Below are the code and all the weights of a small trained network. Each question names an input and a class and asks about switching units off, where a switched-off unit gives its printed mean instead of its output.

import numpy as np


def w(rows, s, z=0):
    codes = np.array(rows[::2]) - 128.0
    scale = np.full(codes.shape[1], s)
    scale[-1] = z or s
    return codes * scale


def norm(h):
    return h / np.sqrt((h * h).mean(-1, keepdims=True) + 1e-5)


def f(y):
    return y / 2 * (1 + np.tanh(0.7978845608 * (y + 0.044715 * y**3)))


def log_softmax(a):
    a = a - a.max(-1, keepdims=True)
    return a - np.log(np.exp(a).sum(-1, keepdims=True))


def net(x, mask):
    res = np.array(x, float).reshape(1, 2) / 4 @ E
    u = 0
    for l in range(2):
        y = f(norm(res) @ A[l][:, :-1].T + A[l][:, -1])
        res = res + np.where(mask[u : u + 4], y, B[l][:, -1]) @ B[l][:, :-1]
        u += 4
    return log_softmax(norm(res)[-1] @ U[:, :-1].T + U[:, -1])


A, B = {}, {}
E = w([
[7,52,240,158,14,53,138],'x0',
[52,202,182,151,156,154,46],'x1',
],0.011)
A[0] = w([
[80,102,155,146,124,46,113,64],'0.n0',
[112,95,194,139,128,175,117,209],'0.n1',
[163,2,56,57,52,164,144,96],'0.n2',
[105,85,99,141,150,134,117,2],'0.n3',
],0.008,0.0053)
B[0] = w([
[154,175,131,124,129,123,77,199],'0.n0',
[169,126,77,111,155,162,130,232],'0.n1',
[70,118,128,209,119,174,140,253],'0.n2',
[50,249,61,72,44,131,146,91],'0.n3',
],0.017,0.0045)
A[1] = w([
[171,116,187,224,217,146,55,254],'1.n0',
[20,48,204,63,66,27,76,202],'1.n1',
[7,252,145,88,168,165,79,10],'1.n2',
[160,103,216,151,71,3,254,175],'1.n3',
],0.0082,0.0037)
B[1] = w([
[125,158,175,122,71,67,107,251],'1.n0',
[187,169,99,101,167,141,123,196],'1.n1',
[83,10,30,171,157,188,253,185],'1.n2',
[144,136,96,114,194,106,138,163],'1.n3',
],0.016,0.012)
U = w([
[90,95,46,202,169,156,213,219],'0',
[201,187,90,73,217,88,122,238],'1',
[94,182,192,174,3,85,97,132],'2',
[111,90,167,79,134,128,108,2],'3',
[128,79,178,63,104,154,131,10],'4',
[98,112,176,67,138,137,142,17],'5',
[107,70,136,38,113,132,105,24],'6',
],0.018,0.0048)

Each question gives the input, the list of numbers given to net, and the class t.
The units are the neurons (one row each of A and B). Each row of codes is followed by its name. A weight is (code - 128) times the scale printed after its matrix; where a second scale follows, it is the last column's (A, B and U).
mask holds one flag per neuron, layer by layer. A switched-off neuron (its flag False) gives its mean, the last column of its row in B, instead of its output. The means were averaged over made-up inputs and are rounded, as every weight is.
A unit's drop is (log p(t) with every unit on - log p(t) with that unit switched off) / (log p(t) with every unit on - log p(t) with every unit switched off).
The circuit of an input: a set's keep is (log p(t) with only the set's units on - log p(t) with every unit switched off) / (log p(t) with every unit on - log p(t) with every unit switched off). Starting from all 8 units, units are removed one at a time, each time the one whose removal leaves the highest keep (on an exact tie, the one counted first), for as long as the keep stays at least 0.8.
circuit, biggest first: the units of the circuit, biggest drop first
k most important neurons: the k neurons with the biggest drops, biggest first
top k neurons in layer l: the k neurons of layer l with the biggest drops, biggest first
drop of u: that unit's drop, to one decimal
input [1,-3], class 2: 2 most important neurons => [0.n2, 1.n2]
input [-1,3], class 2: circuit, biggest first => [1.n0]
input [6,5], class 1: 2 most important neurons => [1.n1, 0.n2]
input [6,-5], class 1: 3 most important neurons => [1.n1, 1.n2, 1.n3]
input [-5,5], class 0: 2 most important neurons => [1.n2, 0.n1]
input [-5,-6], class 0: 3 most important neurons => [0.n2, 1.n1, 0.n0]
input [5,4], class 1: 2 most important neurons => [1.n1, 0.n2]
input [-3,-1], class 2: top 2 neurons in layer 1 => [1.n2, 1.n1]
input [-3,3], class 2: top 2 neurons in layer 0 => [0.n1, 0.n2]
input [-5,-5], class 0: 4 most important neurons => [1.n1, 0.n2, 0.n0, 1.n0]
input [-4,4], class 0: 4 most important neurons => [1.n2, 0.n1, 1.n1, 1.n3]
input [0,-2], class 2: 2 most important neurons => [0.n2, 1.n2]
input [-6,8], class 0: drop of 1.n2 => 1.6
input [5,-3], class 1: drop of 1.n3 => 0.0
input [-3,8], class 0: drop of 1.n2 => 3.4
input [2,1], class 2: most important neuron => [1.n1]
